Here is a tiny trained network, its code and every weight. The questions are about switching its units off for an input and a class, where a switched-off unit gives its printed mean instead of its output.

import numpy as np


def w(rows, s, z=0):
    codes = np.array(rows[::2]) - 128.0
    scale = np.full(codes.shape[1], s)
    scale[-1] = z or s
    return codes * scale


def norm(h):
    return h / np.sqrt((h * h).mean(-1, keepdims=True) + 1e-5)


def f(y):
    return y / 2 * (1 + np.tanh(0.7978845608 * (y + 0.044715 * y**3)))


def log_softmax(a):
    a = a - a.max(-1, keepdims=True)
    return a - np.log(np.exp(a).sum(-1, keepdims=True))


def net(x, mask):
    res = np.array(x, float).reshape(1, 3) / 4 @ E
    u = 0
    for l in range(3):
        y = f(norm(res) @ A[l][:, :-1].T + A[l][:, -1])
        res = res + np.where(mask[u : u + 4], y, B[l][:, -1]) @ B[l][:, :-1]
        u += 4
    return log_softmax(norm(res)[-1] @ U[:, :-1].T + U[:, -1])


A, B = {}, {}
E = w([
[161,190,114,48,127],'x0',
[90,190,77,194,56],'x1',
[203,204,158,143,253],'x2',
],0.0029)
A[0] = w([
[103,2,109,66,59,152],'0.n0',
[106,149,117,65,45,106],'0.n1',
[168,190,131,122,174,122],'0.n2',
[85,195,127,158,77,4],'0.n3',
],0.0086,0.0017)
B[0] = w([
[81,127,239,97,6,254],'0.n0',
[1,97,82,113,145,183],'0.n1',
[58,182,214,63,198,173],'0.n2',
[221,104,71,203,122,160],'0.n3',
],0.0072,0.007)
A[1] = w([
[207,180,28,160,203,47],'1.n0',
[130,2,186,167,155,208],'1.n1',
[170,99,68,192,69,45],'1.n2',
[220,150,99,78,138,2],'1.n3',
],0.01,0.00088)
B[1] = w([
[88,143,246,254,55,249],'1.n0',
[24,141,2,119,81,253],'1.n1',
[180,13,127,13,218,230],'1.n2',
[137,78,184,44,166,126],'1.n3',
],0.0074,0.0025)
A[2] = w([
[87,112,111,154,207,138],'2.n0',
[210,147,148,83,163,14],'2.n1',
[196,102,5,67,148,3],'2.n2',
[75,116,177,119,16,111],'2.n3',
],0.012,0.00076)
B[2] = w([
[121,126,87,102,71,143],'2.n0',
[102,177,184,92,131,146],'2.n1',
[125,61,121,81,247,142],'2.n2',
[105,158,35,122,123,253],'2.n3',
],0.013,0.012)
U = w([
[22,143,2,95,63,193],'0',
[110,231,251,52,188,183],'1',
[132,8,87,69,225,131],'2',
[238,141,110,126,145,9],'3',
[195,21,200,203,133,115],'4',
[233,137,115,124,131,3],'5',
[121,185,182,244,115,109],'6',
],0.0093,0.0051)

Each question gives the input, the list of numbers given to net, and the class t.
The units are the neurons (one row each of A and B). Each row of codes is followed by its name. A weight is (code - 128) times the scale printed after its matrix; where a second scale follows, it is the last column's (A, B and U).
mask holds one flag per neuron, layer by layer. A switched-off neuron (its flag False) gives its mean, the last column of its row in B, instead of its output. The means were averaged over made-up inputs and are rounded, as every weight is.
A unit's drop is (log p(t) with every unit on - log p(t) with that unit switched off) / (log p(t) with every unit on - log p(t) with every unit switched off).
The circuit of an input: a set's keep is (log p(t) with only the set's units on - log p(t) with every unit switched off) / (log p(t) with every unit on - log p(t) with every unit switched off). Starting from all 12 units, units are removed one at a time, each time the one whose removal leaves the highest keep (on an exact tie, the one counted first), for as long as the keep stays at least 0.8.
circuit, biggest first: the units of the circuit, biggest drop first
most important unit: the unit with the biggest drop
top k neurons: the k neurons with the biggest drops, biggest first
k most important neurons of layer l: the k neurons of layer l with the biggest drops, biggest first
drop when u is switched off: that unit's drop, to one decimal
input [7,8,5], class 6: circuit, biggest first -> [1.n0; 0.n0; 0.n3]
input [-3,2,5], class 1: circuit, biggest first -> [2.n3; 0.n0]
input [-4,5,-3], class 2: 2 most important neurons of layer 0 -> [0.n3; 0.n2]
input [-5,2,6], class 1: top 2 neurons -> [2.n3; 0.n1]
input [-7,0,1], class 2: top 2 neurons -> [0.n0; 0.n2]
input [-8,5,7], class 6: 2 most important neurons of layer 0 -> [0.n0; 0.n1]
input [3,6,2], class 6: top 4 neurons -> [1.n0; 0.n0; 0.n3; 0.n2]
input [-3,7,6], class 6: most important neuron of layer 1 -> [1.n0]
input [2,8,-1], class 4: 3 most important neurons of layer 1 -> [1.n0; 1.n2; 1.n1]
input [5,4,-2], class 2: top 2 neurons -> [0.n3; 0.n0]
input [0,8,-4], class 2: top 2 neurons -> [0.n3; 1.n2]
input [-3,-3,5], class 1: top 4 neurons -> [0.n2; 2.n3; 0.n1; 0.n0]
input [-3,-8,3], class 2: 2 most important neurons of layer 0 -> [0.n3; 0.n0]
input [-4,5,-2], class 2: most important unit -> 1.n2
input [3,5,5], class 1: top 2 neurons -> [0.n2; 2.n3]
input [-3,1,0], class 2: top 2 neurons -> [0.n2; 0.n0]
input [-2,1,3], class 1: 2 most important neurons of layer 0 -> [0.n0; 0.n1]
input [4,2,-1], class 2: 2 most important neurons of layer 1 -> [1.n0; 1.n1]
input [5,-6,0], class 1: top 2 neurons -> [0.n0; 2.n3]
input [-1,7,0], class 4: 2 most important neurons of layer 1 -> [1.n0; 1.n2]
input [0,1,0], class 4: 2 most important neurons of layer 0 -> [0.n0; 0.n3]
input [-4,5,5], class 6: drop when 0.n0 is switched off -> 0.6
input [-2,-8,6], class 1: drop when 2.n3 is switched off -> 0.5
input [1,7,-3], class 2: drop when 1.n2 is switched off -> 0.2
input [-6,5,0], class 2: most important neuron of layer 0 -> [0.n2]
